Below is a small trained network, with its code and all its weights. Each question gives an input and a class and asks what happens when units are switched off, that is, made to give their printed mean instead of their output.

import numpy as np


def w(rows, s, z=0):
    codes = np.array(rows[::2]) - 128.0
    scale = np.full(codes.shape[1], s)
    scale[-1] = z or s
    return codes * scale


def f(y):
    return np.maximum(y, 0)


def log_softmax(a):
    a = a - a.max(-1, keepdims=True)
    return a - np.log(np.exp(a).sum(-1, keepdims=True))


def net(x, mask):
    res = np.array(x, float).reshape(1, 7) / 4 @ E
    y = f(res @ A[0][:, :-1].T + A[0][:, -1])
    res = res + np.where(mask, y, B[0][:, -1]) @ B[0][:, :-1]
    return log_softmax(res[-1] @ U[:, :-1].T + U[:, -1])


A, B = {}, {}
E = w([
[182,128,222,74,91,83,192,90],'x0',
[117,163,178,178,39,39,89,130],'x1',
[126,129,154,134,118,102,162,174],'x2',
[186,93,110,149,177,201,95,54],'x3',
[105,138,102,126,135,153,122,145],'x4',
[83,124,144,108,63,78,123,143],'x5',
[131,255,52,118,171,177,187,211],'x6',
],0.0096)
A[0] = w([
[122,67,139,104,129,31,43,88,253],'neuron 0',
[147,151,128,146,219,224,169,111,158],'neuron 1',
[215,165,93,108,207,254,134,144,183],'neuron 2',
[133,198,131,113,84,119,196,232,158],'neuron 3',
[150,128,68,169,182,212,159,102,176],'neuron 4',
[74,120,62,171,132,121,108,116,124],'neuron 5',
[163,43,178,97,81,59,85,65,146],'neuron 6',
[96,62,123,113,78,47,63,114,156],'neuron 7',
[141,132,111,170,130,184,58,213,206],'neuron 8',
[141,44,197,135,64,125,141,48,135],'neuron 9',
[113,232,100,95,51,13,225,255,193],'neuron 10',
],0.0085,0.0038)
B[0] = w([
[170,151,128,225,52,140,125,59,213],'neuron 0',
[125,54,134,15,177,162,142,169,199],'neuron 1',
[146,95,121,28,191,184,150,200,224],'neuron 2',
[76,161,146,103,118,98,201,229,202],'neuron 3',
[128,62,119,48,215,155,84,147,200],'neuron 4',
[117,91,68,148,69,123,70,140,163],'neuron 5',
[201,96,194,254,83,153,176,86,225],'neuron 6',
[150,103,150,210,81,159,131,58,198],'neuron 7',
[79,130,70,169,141,95,84,161,182],'neuron 8',
[193,124,253,196,92,186,148,80,216],'neuron 9',
[48,176,109,157,131,18,247,168,252],'neuron 10',
],0.0086,0.016)
U = w([
[190,87,187,117,78,153,194,25,69],'0',
[142,89,103,2,244,218,133,172,255],'1',
[37,219,121,69,163,29,245,217,113],'2',
[81,117,39,124,113,135,10,133,96],'3',
],0.0075,0.0014)

Each question gives the input, the list of numbers given to net, and the class t.
The units are the neurons (one row each of A and B). Each row of codes is followed by its name. A weight is (code - 128) times the scale printed after its matrix; where a second scale follows, it is the last column's (A, B and U).
mask holds one flag per neuron, in row order. A switched-off neuron (its flag False) gives its mean, the last column of its row in B, instead of its output. The means were averaged over made-up inputs and are rounded, as every weight is.
A unit's drop is (log p(t) with every unit on - log p(t) with that unit switched off) / (log p(t) with every unit on - log p(t) with every unit switched off).
The circuit of an input: a set's keep is (log p(t) with only the set's units on - log p(t) with every unit switched off) / (log p(t) with every unit on - log p(t) with every unit switched off). Starting from all 11 units, units are removed one at a time, each time the one whose removal leaves the highest keep (on an exact tie, the one counted first), for as long as the keep stays at least 0.8.
units of the circuit, in order: the units of the circuit, biggest drop first
top k neurons: the k neurons with the biggest drops, biggest first
drop when u is switched off: that unit's drop, to one decimal
input [4,5,7,6,-1,7,3], class 2: units of the circuit, in order => neuron 10
input [-8,8,-3,-3,-4,0,-2], class 3: top 4 neurons => neuron 9; neuron 5; neuron 8; neuron 6
input [-4,-3,-6,-6,-3,-4,8], class 1: top 4 neurons => neuron 2; neuron 4; neuron 1; neuron 0
input [2,-6,5,-2,-7,-3,-2], class 1: units of the circuit, in order => neuron 0; neuron 10
input [4,3,4,-7,1,1,-4], class 0: top 3 neurons => neuron 6; neuron 7; neuron 9
input [-1,1,-1,6,8,6,2], class 1: top 2 neurons => neuron 10; neuron 0
input [-4,0,-5,-4,4,-4,-4], class 3: top 2 neurons => neuron 9; neuron 6
input [-7,5,4,-5,-3,1,-4], class 0: top 2 neurons => neuron 7; neuron 0
input [-7,-1,1,6,4,7,-1], class 3: drop when neuron 5 is switched off => 0.1
input [-4,0,-2,3,-5,4,5], class 1: drop when neuron 10 is switched off => 0.2
input [-5,0,7,1,-7,-3,4], class 1: drop when neuron 1 is switched off => 0.2
